Below are the code and all the weights of a small trained network. Each question names an input and a class and asks about switching units off, where a switched-off unit gives its printed mean instead of its output.

import numpy as np


def w(rows, s, z=0):
    codes = np.array(rows[::2]) - 128.0
    scale = np.full(codes.shape[1], s)
    scale[-1] = z or s
    return codes * scale


def f(y):
    return y / 2 * (1 + np.tanh(0.7978845608 * (y + 0.044715 * y**3)))


def log_softmax(a):
    a = a - a.max(-1, keepdims=True)
    return a - np.log(np.exp(a).sum(-1, keepdims=True))


def net(x, mask):
    res = np.array(x, float).reshape(1, 8) / 4 @ E
    y = f(res @ A[0][:, :-1].T + A[0][:, -1])
    res = res + np.where(mask, y, B[0][:, -1]) @ B[0][:, :-1]
    return log_softmax(res[-1] @ U[:, :-1].T + U[:, -1])


A, B = {}, {}
E = w([
[122,187,79,137,102,238,135,147,126],'x0',
[130,127,127,128,127,128,125,128,127],'x1',
[70,27,116,134,131,180,130,99,130],'x2',
[128,127,127,128,128,128,125,127,126],'x3',
[128,127,127,129,125,128,126,132,129],'x4',
[128,129,130,128,130,128,132,126,128],'x5',
[31,169,129,119,133,96,85,114,2],'x6',
[127,129,127,127,130,128,128,128,128],'x7',
],0.013)
A[0] = w([
[153,121,133,114,107,138,116,155,116,108],'N0',
[187,39,155,135,138,19,122,108,161,195],'N1',
[203,200,138,144,128,102,126,135,182,177],'N2',
[162,134,142,138,138,79,123,122,118,118],'N3',
[74,235,131,130,133,69,118,145,79,91],'N4',
[4,54,130,139,133,164,125,114,78,19],'N5',
[108,145,110,130,128,147,118,135,95,68],'N6',
[133,104,134,118,145,81,104,99,95,76],'N7',
[90,68,152,136,162,101,139,129,139,113],'N8',
[142,156,131,136,134,189,125,121,155,126],'N9',
[152,189,114,129,136,89,123,153,136,254],'N10',
[73,188,128,123,131,178,92,97,75,19],'N11',
[131,145,116,118,134,127,115,121,138,147],'N12',
[132,97,111,123,117,120,123,143,132,85],'N13',
[132,140,158,128,148,64,139,117,147,154],'N14',
[69,94,141,131,133,5,108,132,91,129],'N15',
[142,135,120,122,127,153,102,135,159,67],'N16',
[97,17,117,133,131,187,137,116,159,101],'N17',
[101,128,143,133,124,192,154,133,126,72],'N18',
[129,98,118,118,124,121,135,137,125,107],'N19',
[177,144,121,143,130,199,136,113,154,119],'N20',
[121,122,129,142,110,84,115,86,119,98],'N21',
[145,90,131,123,131,66,124,124,116,242],'N22',
],0.018,0.0074)
B[0] = w([
[106,123,125,125,129,135,120,131,112,132],'N0',
[137,195,1,141,147,171,105,169,188,255],'N1',
[118,57,38,129,143,95,136,122,49,226],'N2',
[121,142,156,124,98,84,187,171,173,164],'N3',
[131,203,192,133,130,171,69,94,183,244],'N4',
[131,57,37,115,132,67,177,176,74,234],'N5',
[146,144,107,135,125,145,125,167,131,161],'N6',
[121,106,162,129,93,110,129,93,100,172],'N7',
[136,120,96,158,159,151,30,69,69,181],'N8',
[139,96,155,127,95,149,140,107,103,178],'N9',
[129,186,139,118,64,146,174,144,79,208],'N10',
[131,174,36,144,135,157,107,159,163,211],'N11',
[123,136,130,133,127,143,127,133,110,137],'N12',
[118,129,129,113,136,139,96,136,130,134],'N13',
[129,140,147,111,128,107,226,166,186,181],'N14',
[125,90,222,108,135,79,137,96,68,240],'N15',
[126,126,164,120,141,136,135,136,98,146],'N16',
[130,146,215,138,137,167,106,116,228,222],'N17',
[122,143,164,117,89,108,189,175,175,162],'N18',
[117,121,117,113,131,132,101,117,135,136],'N19',
[116,75,169,119,102,130,139,99,93,195],'N20',
[110,115,174,147,113,107,135,142,106,157],'N21',
[132,133,136,119,192,64,129,129,168,200],'N22',
],0.035,0.022)
U = w([
[103,142,3,151,113,111,188,202,131,254],'0',
[79,62,120,133,50,162,169,82,13,75],'1',
[83,210,231,125,128,86,138,71,122,95],'2',
[113,243,98,183,63,234,69,111,145,40],'3',
[114,142,112,198,178,170,42,122,244,158],'4',
[88,40,225,160,85,213,139,84,189,178],'5',
[80,51,120,137,176,51,120,93,63,44],'6',
],0.0056,0.0032)

Each question gives the input, the list of numbers given to net, and the class t.
The units are the neurons (one row each of A and B). Each row of codes is followed by its name. A weight is (code - 128) times the scale printed after its matrix; where a second scale follows, it is the last column's (A, B and U).
mask holds one flag per neuron, in row order. A switched-off neuron (its flag False) gives its mean, the last column of its row in B, instead of its output. The means were averaged over made-up inputs and are rounded, as every weight is.
A unit's drop is (log p(t) with every unit on - log p(t) with that unit switched off) / (log p(t) with every unit on - log p(t) with every unit switched off).
The circuit of an input: a set's keep is (log p(t) with only the set's units on - log p(t) with every unit switched off) / (log p(t) with every unit on - log p(t) with every unit switched off). Starting from the 12 units with the biggest drops (on a tie, the unit counted first), units are removed one at a time, each time the one whose removal leaves the highest keep (on an exact tie, the one counted first), for as long as the keep stays at least 0.8.
units of the circuit, in order: the units of the circuit, biggest drop first
top k neurons: the k neurons with the biggest drops, biggest first
drop when u is switched off: that unit's drop, to one decimal
input [8,7,-3,8,-7,-3,0,5], class 1: units of the circuit, in order	(N1)
input [-3,-5,-8,-7,7,3,1,-8], class 2: top 4 neurons	(N4; N5; N11; N15)
input [-8,2,1,-6,-3,0,-3,-1], class 4: top 3 neurons	(N1; N5; N8)
input [-3,-6,6,-4,4,1,0,-1], class 4: top 2 neurons	(N17; N2)
input [8,0,-6,4,-2,0,0,4], class 1: top 2 neurons	(N1; N2)
input [-1,-4,1,8,-1,1,-8,-3], class 4: top 4 neurons	(N5; N17; N1; N10)
input [-6,1,-1,-3,8,3,1,-7], class 2: top 4 neurons	(N15; N5; N2; N11)
input [-6,-2,2,1,-3,-4,6,-7], class 6: top 2 neurons	(N5; N15)
input [-1,-3,8,-4,7,3,8,-5], class 6: top 2 neurons	(N5; N15)
input [8,-5,0,-5,-6,-3,-1,4], class 1: top 3 neurons	(N17; N4; N1)
input [-1,-8,-1,-4,-1,7,7,1], class 2: top 2 neurons	(N4; N15)
input [0,5,-3,3,3,0,8,5], class 2: top 2 neurons	(N15; N1)
input [-3,5,0,-4,4,1,8,6], class 2: top 2 neurons	(N4; N2)
input [2,0,-8,-6,-6,6,8,1], class 3: top neuron	(N11)
input [-2,7,1,1,7,0,3,5], class 6: drop when N17 is switched off	0.3
input [-3,-2,3,6,-7,4,8,-3], class 6: drop when N5 is switched off	1.8
input [7,-6,-4,-3,6,4,3,-2], class 3: drop when N11 is switched off	0.0
input [1,-3,1,5,-5,7,-3,-3], class 5: drop when N5 is switched off	0.4
